Each row of numbers belongs to one of the objects below and depends on some of the facts about them. Some rows are named. Which object is each other row?

Some rows with their names:
[ -7   2   3 -14  -3  16   1   1  11  14   7 -28  -9   1 -10  15   1   7
 -17  15   4   5 -11  -7  17  28  -2 -12   8  -4 -10   3  15  10  -5  -9
  -2  -7   3   4  16 -12 -25 -19   6  -6   0  21  18   5  -7]: plerus
[ -3   9   1   1   4   7  11   2   5   4  12   1 -17  12  -3   3 -12   3
   2   8  17  13  -5   3  -1  -4 -15 -13  12  -2 -21   4   0  -6 -14 -11
   0 -17  17   1   3   5  -6  -5   9  -1  -7 -12   6  -7  -9]: tulin
[  3   2   8  -3   4  14  12  -5  -7   4   5 -10  -3  -5  -5   1   2   3
   7  -5  17  12   1   9   1  -7  -1   1   0   6  -9 -16   1 -11 -15 -14
   0  -4   5  -4  -4  13 -15  -6   5   1   3  16   3   8   6]: bruflil
[ 18  -5  -5   0   3  19   0  -9 -22  -3  -4  -8   6  -1 -14  -4   7  -4
  25 -16   6   9  -8  18  -3  -6   0  19  -3   8  -1 -19   0 -12  -6 -16
 -12   9  -8 -15  -9  23  -2  13  -7   4  -4   7   6   7  10]: roper
[  2   6   1  -1   4   9   5   0   3   6   9   2 -14  11  -2   9 -11   1
   3   7  14  10  -6   5   3   2 -11 -12  15  -5 -15  10   3  -3  -8 -13
   1 -15  14  -1   2   3  -7  -4   8  -1  -3  -7  10  -5 -10]: mepo
[  9   4  25 -16   6   3   1   6  -1  26  -3  -4 -17  -2  16   4  -4  14
  -8  30   3   6  -6   6  -2  -6  -2 -18  -5  -7 -14   5  -1  14 -10  -2
  -2 -14  22   1   9   3 -24 -22   0  -4  24  15   7  10   7]: sketil
[ 14  13  -5   0   6  12   9  -6   2  -3   2  -1 -15  -2   0  10  -6  -5
   4  -8   3  15   8   4  -3   0  -8  -2   6  -2 -15  -9  -5  -5 -10 -14
   3  -6   7  -6  -2  -2  -2   7   1   3  -2  12  11   1   4]: sebor
[ 12  11  13  -7  11   1   1   4   3  15 -11  -3 -11   2   4   6   1   3
  14  11   3   3 -11  14  -6  -6  -8 -14 -23   2   6 -13  -3   9  -7  -6
  -9  -3  -7  -6   1   7 -10 -14 -16  -6  21   7   8   2  12]: velo
[  9  13   9  -5   9   2   4   6   5   9  -1   4 -10  -1   5   5  -2   0
  17   8   5   3 -11  11  -7 -14  -9 -14 -23   9   1 -21  -5   7  -8  -6
  -6  -4  -6  -3  -3  12 -13 -12 -12  -7  14   2   9  -3  10]: driviflon
[  1 -24  13  -5   2  -9 -15  -7   2 -17 -26   1   8 -11  25  -8   7  -2
   4   4 -11 -18  10  12 -15 -11  13  15 -10  12  31  -4  -6 -10  18  17
   3  14 -11  13 -16  -9 -13 -12 -25   0  25  12 -20   6  15]: vezol
[ -1  -7   3  -2 -10  -4  -5  10 -18  14   8   7   4  -8  -2 -11   8   8
 -17   4   1  -3  -6 -11   6  -6   4   4   3  -7 -15  13   0  12  -2  11
  -3   1  14  -1  13  16   5   3  11   2 -11  -6  -6   9   0]: zubul
[ -4   0 -13   6  -8  -9   3  -3  12  -6   6  13   2   5 -13   2  -1 -11
   7 -17   0  -4  -2  -8   1  -3 -10   0  -2   4   7   2   3  -9  -2   6
  -2   7 -19  -7   1   5  17   7  -2   3 -11 -18   0 -10  -8]: pofar
[-15   3 -10  -2 -10  -6   3   3  11  -3  10  -2   8  -2 -21   9   7  -4
 -10 -13   1  -8  -7 -21  16   6  -6  -2 -13   8   4  -5   7   2   1  10
  -1  12 -23   3   6  -2   0  -5   0   1 -14   3   1  -4  -6]: druste
[-17  -5  -4   1 -12  -5   4   0  12   1  20   7  -4   4  -7  10  -4   3
 -21  -4   7   2   0 -25   9   2  -7  -2  16  -5 -15  22   9  -5  -5   6
   8  -6   9   6  13  -4   3  -3  19   4 -17 -11  -3  -1 -17]: robru
[  4   7   3   6  -1  -9  -3  -1 -10  20 -11  -4  11  -3  -8  -4   3  -1
  10  -8 -11 -16  -8   7   6   0  11  -4 -15  -3  12 -15   0  14  -5  12
 -12  11  -5  -9   7   8   4   2  -6  -6   6  -3  10  -2  -2]: litan
[-8  5  7 -2 -2 -4  6  4 -6  7  4 -2  2 -3 -8 -6  1  3  5  2 11  1 -3 -6
  4 -3 -4 -9 -9  4 -2 -8 -1 10 -2  1 -6 -5  5  0 -3  7 -1 -3  0 -2 -7 -3
 -1  2  6]: sabrik
[  9  -4  -6  11   5   5   1   7 -18   0  -1   6  13   9  -2  -8   9  -4
  18  -1 -12  10   4  13  -5   9  16   7   4  -1   6   6   8   4   2 -13
   1   3  -1 -16  -1   2  27  20   9   3  -2  -7   2   9   2]: memen

Facts:
drufom 409 <- bagir, bestak, boplu, doklekal, drarim, dresus, driviflon, druste, flovel, fula, grodum, grogeplon, kimikar, kledor, kledrak, klizunel, kluman, klurukler, koflen, litan, lubi, milek, miru, mumo, nafo, natrer, neses, nobro, nogos, pestetrir, plerus, ragon, regris, risko, ritre, robrun, rudral, sabrik, skeke, sketil, skigiten, skosku, skova, stesuflel, stiflir, teklozas, trapledu, triki, triklil, tromer, trudral, velo, visus, zubul
drufom 152 <- bagruzil, brabre, depo, dremur, gribeklor, grise, griskosti, kamur, klegren, koru, lebo, lidem, makosem, nibrum, notu, pakor, pipek, pladru, sebabi, sebor, stetrin, vidritu, zubo
drufom 236 <- bestaru, bruflil, debrul, gelom, groda, legrefes, pipostes, plugrigim, pogiklo, ribem, roper, vezol, vidro, zamo
drufom 327 <- bragrozum, brebro, dasiste, duklon, fegel, flabin, flituk, gafle, gisti, gredrin, grora, grupin, mepo, mudroral, nibrik, panidru, pegre, plafla, pofar, robru, roplon, staden, stako, stidri, teston, trekles, trotru, tulin, vosam, votrus, vuflem, zopir, zoskol
drufom 497 <- bunu, diti, dizok, dralam, klibrim, lafe, lestuk, liklo, luful, memen, nurum, retra, skestis, skudruk, sogu, steze, tabrisus, zesko, zevesta
[bagir, boplu, flabin, fula, gisti, grise, groda, kamur, koflen, lebo, lestuk, liklo, memen, mumo, sabrik, sogu, tabrisus, teston, trekles, zamo, zubo] traplus e
[bagruzil, depo, drarim, dresus, druste, fegel, gribeklor, grodum, grupin, kimikar, kledrak, nafo, nibrik, nibrum, panidru, pestetrir, pofar, robru, robrun, stako, trudral, vidritu, vuflem, zevesta, zubul] traplus c
[bestak, bestaru, bragrozum, bruflil, bunu, dralam, dremur, driviflon, flovel, gredrin, griskosti, grogeplon, klizunel, lafe, lidem, lubi, makosem, mepo, milek, miru, neses, nurum, pegre, pipek, pipostes, plerus, plugrigim, regris, ribem, risko, ritre, roper, sebor, skeke, sketil, skudruk, staden, stesuflel, stidri, teklozas, trapledu, triki, triklil, tromer, tulin, velo, vidro, zoskol] traplus a
[brabre, debrul, doklekal, gafle, gelom, grora, kledor, klegren, koru, litan, luful, nobro, plafla, roplon, skestis, skigiten, trotru, votrus, zopir] traplus d
[brebro, dasiste, diti, dizok, duklon, flituk, klibrim, kluman, klurukler, legrefes, mudroral, natrer, nogos, notu, pakor, pladru, pogiklo, ragon, retra, rudral, sebabi, skosku, skova, stetrin, steze, stiflir, vezol, visus, vosam, zesko] traplus b
{bestaru, debrul, dremur, grise, nibrik, robrun} stumas rudral
{bestaru} stumas memen
{bestaru, grise} stumas fegel
{boplu, dremur} stumas lebo
{boplu, mumo} stumas ragon
{boplu, makosem} stumas notu
{boplu, klizunel, trotru} stumas kledor
{brabre, klizunel, risko} stumas vosam
{brabre} stumas lidem
{bunu, makosem} stumas pofar
{bunu, robru} stumas grupin
{dasiste, ribem} stumas kimikar
{dasiste, ritre} stumas skestis
{dasiste, trotru} stumas pipek
{debrul} stumas pladru
{debrul, dizok, zubul} stumas roper
{depo, flabin, klizunel} stumas pipostes
{depo, groda} stumas visus
{depo, votrus} stumas grora
{depo, doklekal, plerus} stumas klurukler
{doklekal} stumas retra
{doklekal, flovel, skudruk} stumas gelom
{dremur} stumas triki
{dremur} stumas koflen
{dresus, sogu} stumas liklo
{dresus} stumas milek
{flabin} stumas panidru
{flabin, grise, trudral, zamo} stumas pakor
{flabin, sketil, sogu} stumas vezol
{grise, robrun, zopir} stumas bestak
{grise, lestuk} stumas vidritu
{grise} stumas mudroral
{groda, skudruk} stumas kluman
{grodum} stumas trekles
{grogeplon, sketil} stumas vidro
{klibrim} stumas teklozas
{klibrim} stumas nogos
{klibrim, lafe, sogu, trotru} stumas kledrak
{klizunel} stumas miru
{klizunel} stumas bagir
{koru} stumas duklon
{lafe} stumas driviflon
{makosem} stumas sebabi
{mepo} stumas pestetrir
{mepo} stumas teston
{mumo, zesko, zopir} stumas legrefes
{mumo} stumas gafle
{nibrik} stumas triklil
{plerus} stumas griskosti
{plerus, risko, votrus} stumas bragrozum
{plugrigim} stumas roplon
{pogiklo, stidri} stumas luful
{risko} stumas diti
{ritre, trapledu} stumas bagruzil
{robru, skudruk} stumas brebro
{robru, zoskol} stumas regris
{sketil} stumas velo
{sketil, sogu} stumas skosku
{skova, zamo} stumas litan
{skudruk} stumas druste
{sogu} stumas stesuflel
{sogu} stumas kamur
{staden, tulin, zubo} stumas skeke
{staden} stumas plafla
{stako} stumas nurum
{stidri} stumas pegre
{trapledu} stumas gribeklor
{trapledu} stumas klegren
{trapledu} stumas nafo
{tulin} stumas natrer
{votrus} stumas gredrin
{votrus} stumas lubi
{zamo} stumas fula
{zesko} stumas nobro
{zubul} stumas tromer

Which object is each row?
No name comes twice in this set of rows, the named rows included.
[  8  -3   7  -3  -2  -4  -3  -1 -12  12 -12  -2   2   3  -5  -8   7   0
   8   0  -6  -9  -5   1  -5   6   2  -2 -14   4   6  -5   4  16   1   2
 -12   3  -2  -8   0   7   3   1 -13  -2   1   3   4   2  13]  fula
[ -4  10  -5  -1   2   9   8   0  10   2  14  -8 -15  13 -12  10  -8  -1
   7   0  14  11  -2  -4   8   7 -18  -8  11   0 -13   4   5 -10 -11 -13
   0 -14   2   0  -1   1  -4  -3   8  -3 -10  -7  10  -9 -11]  zoskol
[  3  -3   0   5  -4  -1  -6  -3 -21  20  -2  -1   4   7  -1  -7  -9   5
  -8   1  -7  -8  -4   2   4   5  11  -4  22 -15  -8  19   4   8 -10   4
 -11   0  23 -10  17  12  12  10  16   1   1 -19   6  -2 -15]  zopir
[ -2   9  -3  12  -2  -7   2  -5  -5  10  -5   5   6   9  -9  -3  -8  -7
  13 -12  -5 -11  -2   6   0  -2  -1  -7   2  -7   6  -5   2   1  -6   6
 -12   7   0 -10   7  11  15   8   0  -2   0 -21  10 -14 -18]  gafle
[ 18 -13  11 -10   1  24  -1  -6 -37  16  -1 -13   0  -3   2 -12   4  14
  -1   8   7  10  -6  19   1   3  12  14  20 -10 -24   9   7   2 -11 -17
 -10  -4  30 -12   8  21 -10   3  18   4  -2  14   5  28   6]  bestaru
[ 23 -11 -16   4  -8   2 -10 -10 -15  -1  -9  10   1  -2  -1  -8   9  -3
   2 -24 -26  -2   4   5 -13   4   9  19   2 -10   1   8  -6   4   4   7
  -2  18 -14 -20  10   6  24  23  -4  13  -4   5   3  14   9]  vidritu
[ 15  19  -1   0  10   3  11  -5  11  -5  -2   6 -21   1   9   8  -5  -6
  14 -12   1  14   5  11 -12 -13 -12  -8 -14   0  -1 -20 -14  -8  -8 -11
   3  -4  -6  -9 -13   1   0   5 -16   3  14  10  12  -3  10]  pipek
[  1  -1   9  -5  -4  -5  -1  -1   5  11  -9 -11   0   0  -7   2   3  -2
   8   1  -5  -6  -1  -3   0  12  -1 -11 -16   7  14  -9   5  15   3   6
  -4   0 -10  -4   4  -6  -6 -11  -9  -6   8  12   6   1   7]  bagir
[ -3   4  -2   5   6   2  13   9   3  -1  10   7   4   4   3   0   5  -4
   4   4   4  18   9   0   2  -1   8  -8   5   2   5   1   0   0  -3 -10
  13  -5   7  -4  -8  -8  12   6  16   1   1  -3   1   4  -4]  tabrisus
[  7 -18   8  -6  -9  -5  -9   6 -16  19  -5   5   2  -8   4  -8   8  12
 -16  11 -12  -8  -8  -1   2   9  13   4  -1  -9  -3  20   6  17   2  15
  -6   7   4 -10  20   8   1  -7   1   2   7   4  -3  17   3]  trudral

Now the same objects, written a new way:
Named rows:
[-24  -3   0   3   2   0   0  11  -8   4 -13  -1  15   6  -5   4 -11 -15
  -5  -2   4   9   1   0   2   8 -11   1  -7   4   8  -5  12 -13  -7  10
  -3   2  -6]: pladru
[ 18   2   3   6  11  -8 -12  16  -8   6 -12  -2   0   2  -8   7  15  -7
   3  17 -13  -6   4  17  21   4  -2  24  -5   5   2 -11  -8 -19  -5  -5
   9  -2   5]: vezol
[  1   3   2   5 -15  13   5  -6   2   5   1   6   4  -1  -5  -8  12  -5
  -2   7  -3  -4  -6   2  -4  -1  -7   2   6  -3   3   0  -6   5   2  -2
   7   8   5]: lidem
[ 17 -10  -3  -2   3  -1  -5 -13  -8 -11  -1  -6 -17  -2   3 -10   3   8
  -1   4   0  -2   7  -4   6  -5   2   1   4   0 -11  -2  -4   9  11   0
   4 -11   6]: dresus
[  0   8   0   5 -12   9  10  -6   3   7   7  13   3  -5  -3  -1   9   0
   7   5   3  -9  -2   9  -2  -1  -6  -2   7  -8  -3   5 -14   5   1 -11
   2   6   5]: lubi
[ 10   3   8  -6  17  12  -5   2   5   8  27  27 -19 -15   2  -3   0  -2
   8 -17 -15   1  12 -15  -9   0  35   9  -2  -9 -31  12  12  13 -16  -7
  -5   7  -2]: votrus
[-14   7   2   7  11 -14   1  16  -4  13  -4  -3  14   6  -3  15  -7  -9
  -1   5   0   3   0  12   8   9 -10   4 -10   7   9 -10  -3 -24  -5   0
  -1  -2  -4]: legrefes
[  0   9  -1  -1  -7   3  11   4  -6  10  -2  18   6  -2 -11  15  15 -19
  11   5   2 -10  -1  13   6   8  -4   9  -3  -4   1  12  -7  -6 -10 -12
  -6  16   1]: klurukler
[ -9 -12 -16  -2   3   4   1 -12  -7   0  -4   2   0   4   3   7 -15   7
  -4  -7   9   6   6  -5   8   1  -1  -8  -4  -3  -6   8   0   8   9   1
   0 -14  -2]: mumo
[  5  11   3  19  -7   3  -2   0   3  16  10  14   7  -6  -3  -1  17   0
   3  17  -6 -10  -1  16   6   0 -11  12   5  -7  -2  -4 -19  -9  -1 -11
  15   2   5]: pipostes
[ -2   2  -2   2 -13   8   4   1 -13   8 -12  15   3   3 -11   3  13 -21
   4   1   0  -5  -2   2   2   5   0   9  -3   1  -2   9  -1  -1  -9  -4
  -5  14   2]: diti
[-4  0  2 -2 -8 -2  5 -9 -2 -4 -3 -7  1  3  0 -7  1 -5 -3  0  3  0 -6 -4
 -9 -4 -6 -4  3  4  6  1  3  8  8  2 -1  2  2]: nibrum
[  8   9  19 -14  15  -4  -6  23  18  -2  17  -2  -6 -10  -1   0  -3   1
   0  -9 -11   2  -1   0  -8   0  15   3   0   4   2  -7  16 -11 -18   2
  -8  12  -3]: roplon
[-3 -5 -9 -6 -6 -1  4 -4 -1 -4 -8 -6  1  6  0  9  0  7 -3 -2  7 -2 -5  2
  3  3 -1 -7 -1  2 11  9 -5  1  6 -5 -1 -5  1]: sabrik
[ -4  11   6  -1  -8  -3  14  -2   9  -2   4   0   7  -1  -1   3   3   1
   6   5   7  -6 -10   8  -9   1  -4 -11   7  -5  13   4  -5   0   0  -5
  -5   9   0]: regris
[ 5  2 -1 -2  8 -8 -7 12 -5 -2 -7  2  0  6  4 16 -1 -3  5 -1 -5 -2 -2 -5
  1  0 11 -1 -8 11  3  3  1 -6 -2  2 -7  3 -9]: flituk
[-20   1  10  -8  30  -1 -10   2   9  10  25   0  -8  -7   4  -7 -26   1
  -4 -18  -7  22  17 -11  -3   4  15   1 -10  -6 -20 -12  21  -6 -17   3
  -2 -14  -5]: debrul

Name these rows:
No name comes twice in this set of rows, the named rows included.
[-14  -4  -8  14  16   2  -7   0  -6   2   8   7  11  -5  12  -1 -19   9
  -8  -2   3  10   9 -10  -5  -7  -7  -5  -6   1 -14  -5   7   3  10   8
   7 -11 -10]  nibrik
[-15  -4  -6   0   9   0   2 -10  -5  -4   3  -4   2  -2   6  -4 -16   6
  -4  -4   8   9   6  -7  -3  -3  -7  -9  -2  -5  -8   0   2   7   9   6
  -2 -10  -3]  zubul
[ -1   5  17  -6  13   1   0  21  14   3  14   1  -1 -12  -9  -9  -4  -7
  -3  -6 -11   8   8   9   2   4  -2  12   2  -8  -5 -13  13 -17 -20   1
  -3   7   3]  litan
[ 22  -6  10 -11  21   1 -20   9   7  -6  12   2 -30 -10   3 -10  -1   6
   2 -11 -22   5  14 -12   3  -4  32  12  -3   1 -20  -6  16   4 -10   3
   2  -1   2]  trotru
[-13   5   0  19  12  -3  -3  17   0   8   7   4  25  -6   4   3  -8   2
 -10  12   1   3   1   9   3  -6 -24   1   1   3  -2 -10   3 -13   5   8
   8  -2  -8]  fegel
[-14  11   5  10   5 -12   1   9   9  11   6  -7  21   2   4   2  -8   5
  -7   7   8   3  -5  12   0   2 -18  -3  -2   0   8 -17  -7 -16   1  -2
   7  -5  -4]  roper
[ 14   4   5   7   0  -7  -9   2   7   3  -1  -5  -2   2   1  -5  14   6
   1  16  -5  -7   0  12   8  -2  -8  11   3   0   7 -13 -17 -11   5  -5
  13  -3   6]  vidro
[  9   6  19 -10   8   4  -1  21  12   1  11  -4  -6 -10 -11 -10   6  -8
   0  -2 -12   0   9  14   3   6  -1  17   4  -9  -5 -13  12 -14 -23  -2
  -3  11   8]  kledor
[-15  -3  -6   5 -13   8   2   5   0   6 -13  -1  19   5  -5   6   0  -4
 -12   2   6   3  -5   6   6   3 -23   2   0   0  12  -1   3  -7   0   6
   3   0  -1]  lebo
[ -2   7  -4   3  -9   5  12 -18   1   3  11  15  -4  -5   3  -1   1   0
   9  -5   7  -1  -2  -3  -8  -1   7 -10   4 -11  -9  15  -9  17   4  -8
  -4   2   0]  flovel
[-26 -18 -20   8   4  19  -7 -13 -14   9  -8   9   7   3   3  -2 -19   2
 -13  -9   7  15  12 -15   7   0  -7  -4  -6  -6 -17   3   5   9   7  10
   8 -19  -6]  grise
[ 21   1   7   2  -4  -6  -1   8   0  -8  -8 -16  -3  -1  -5  -8  17   1
  -4  19  -4  -9  -1  18  10  -5 -20  12  10   4  11 -14 -10 -12   5  -1
   8   1  11]  kledrak
[  3   4   4  -4  -2  -9   8  -2   3  -7   1 -11   2  -2   1  -2   1   2
   1   6   6  -3  -7   3  -6  -2 -10  -7   3   6  11   1  -4   0   5  -4
  -2   0   3]  pestetrir

Now the same objects, written a new way:
Some rows with their names:
[ -1  -4  -5   0   5  -6   5  -8  -3   6   6   8   2 -11  -2   0   7 -15
   0  -2   5   3   1 -11   2   8   7  -6   6]: brabre
[ -4  -4   1   6   0  -2  -6 -14   0  -1  18   0  -1   2  -5  -1 -10   5
  -1   0 -15  -4  -7  -1  -8   3  -2   2  -2]: fula
[ -3   4   9  -3   2   1  -3 -12  -1   0  10  -2  -2  -1   4   3  -8   9
  -2  -1 -12  -7  -6  -1  -3   5  -1   0   0]: druste
[ -3   3   8  -3   3   0  -3 -13  -1   0  11  -3  -2  -1   2   2  -8   9
  -4  -1 -12  -7  -6   0  -3   5  -1   1  -1]: pestetrir
[ -2   0  -7   4   1  -4  10   3  -5   9   4   7   1 -13   4   2   4 -16
  -3  -2   8   5   1 -11   0   9   7  -5   8]: votrus
[ -3   4   2  -4  -1  -1  -4 -11  -3   0  13  -1   1  -1  -7  -3  -9   7
   2  -1 -10  -3  -7  -2  -5   5  -4   1   0]: lubi
[ -2   6  -8   8  -4  -1 -12  -7  -1   9   9   3  -3  -2   2  -8 -10  -2
  -5  -1  -5  -4  -6   0  -7  11   2  -1   2]: gafle
[ -5  -7   4  -1   5 -14  -7  -1  -3   4  12   3   2  -9  -2 -14   3 -20
  -4  -5   6  -2   2  -8   5  -1   3  -1   3]: grise
[ -4  -1  -1   7  -2  -1  -9  -1   0   4   9   2  -6   0   0  -2 -11  -3
  -6  -5  -8  -3  -6   1  -9   6  -3   2   5]: gisti
[ -3   2  -7   4   1  -8   2   4  -5  10   7   5   2 -14   4  -6   4 -18
  -6  -3  10   1   2  -9   3   7   7  -4   5]: zopir
[ -4  -7   4   3   5  -3  12  -3  -3  -2  11   4   2 -13  -1  11   5  -9
   1  -1  -1   4   0 -11  -1   1   2  -3   5]: boplu
[ -2   3   8  -3   2  -5  21   3  -6   1  -1   3  -3 -12  -3  -1   6 -12
  -2  -5  11  10   2 -12   4   8  -1  -4  10]: skudruk
[ -4  -1  -7  15  -4   0  -9  11   4   4   7   7  -7   3   2   4 -10  -2
  -1  -3  -9  -8  -4  -1 -12   4  -3   1   3]: duklon
[ -4  -7  -6  10   2  -3  13  21   1   4   2  11  -3  -8   4  13   4 -17
   0  -4   5   2   3 -12  -5   3   2  -3   8]: dasiste
[ -1  10  -3  12  -4  -3  -6 -16   0   5   7   2  -7  -1  -3 -10  -7   1
  -5   0  -6  -2  -5  -1  -3  12   2  -3   0]: luful
[ -3   0   7  -6   4  -2  -8 -11   0   2   5   0  -5   2   1  -4  -7   1
  -6  -5  -8  -7  -5   1  -2   6  -1   0   3]: bagruzil
[ -3   3   8  -3   2   0  -3 -13  -1   0  11  -3  -2  -1   2   2  -8   9
  -3  -1 -12  -8  -6  -1  -3   5  -1   1  -1]: drarim

Name these rows:
No name comes twice in this set of rows, the named rows included.
[ -4   1   3   6  -2   0 -13 -13   1  -2  16   1  -2  -2  -2   2  -9   5
   0   0 -14  -7  -7   0  -8   3  -3   0   0]  koflen
[ -4   1   4  -4   2  -2  -1  -1  -1   7   6  -2  -5   3   5  -7 -12   1
 -10  -5  -6  -3  -5   1  -3   7  -1   3   2]  panidru
[ -4   0  -7  14  -4  -2 -13  10   5   5   8   6  -7   4   2   1 -12  -3
  -2  -3  -9  -9  -3   0 -11   4  -3   2   1]  mudroral
[ -3   7   4  -4  -2  -5 -15 -11  -3   1  16  -3   2  -3  -5 -13 -10   6
   0  -1  -8  -8  -6   0  -2   3  -4   2  -3]  bestak
[ -5 -14  -1   5   4 -11  22   4  -6   5  11   3   0  -1  -1  -5   3 -13
 -14  -2   5  13   2 -13   0   3   3   3   1]  zamo
[ -3  -8   9 -10   9  -5  16   0  -3   3   0   4   0  -8   3   4   7 -12
  -4  -5   5   4   3 -11   5   5   4  -3   9]  depo
[ -5  -5   5   8   0  -4  15   6  -6   2   3   7  -3 -11   5  12   7 -11
  -9  -4   6   9   1 -12  -1   5   1  -1   9]  groda
[ -4  -1   0  15   2  -7  14  12   2   1   2   7  -7  -6  -1   6   6 -15
  -2  -3   4   2   4 -12   1   3   1  -4   5]  zesko
[ -4  -4   2   4   1  -3 -13 -11   1   1  11   4  -4   2  -5  -4  -9  -2
  -2  -4 -11  -5  -6   1  -8   5  -2   0   3]  kamur
[ -3  15   4  10  -7  -8 -13   1  -7   7   5   6   0 -22  12   0   8 -12
  -7  -3  13  -5   2  -9   7   7   5  -5   5]  debrul
[ -3  -4   1 -11   7  -7  10   2  -6   2   4   5   2 -10  -7  -2   6 -14
   0  -6   8   6   1 -11   3   5   1  -3   8]  makosem
[ -3   1  -2  12  -3  -2 -22   0   6   1   8   7  -6   2  -1   2  -8  -2
   4  -3 -11 -14  -4   0  -9   3  -3  -1   2]  pladru
[ -5   7  14  -7   4 -10  -4  -2  -5   2  10  -2   3 -18   8  -3   5  -9
  -4  -4   6  -9   2  -8  11  -1   3  -2   1]  robrun
[ -4  -4  -4  18  -6  -3  -2   6   3   4   8   6  -7   8   2   3  -9   3
  -7   0 -10  -2  -3  -5 -11   5  -3   3  -1]  vezol
[ -4   2   5 -10   4 -10  -5   2  -6   3   6   3   3 -14  -4 -10   5 -16
   0  -7  11  -2   2  -8   7   2   0  -3   6]  dremur

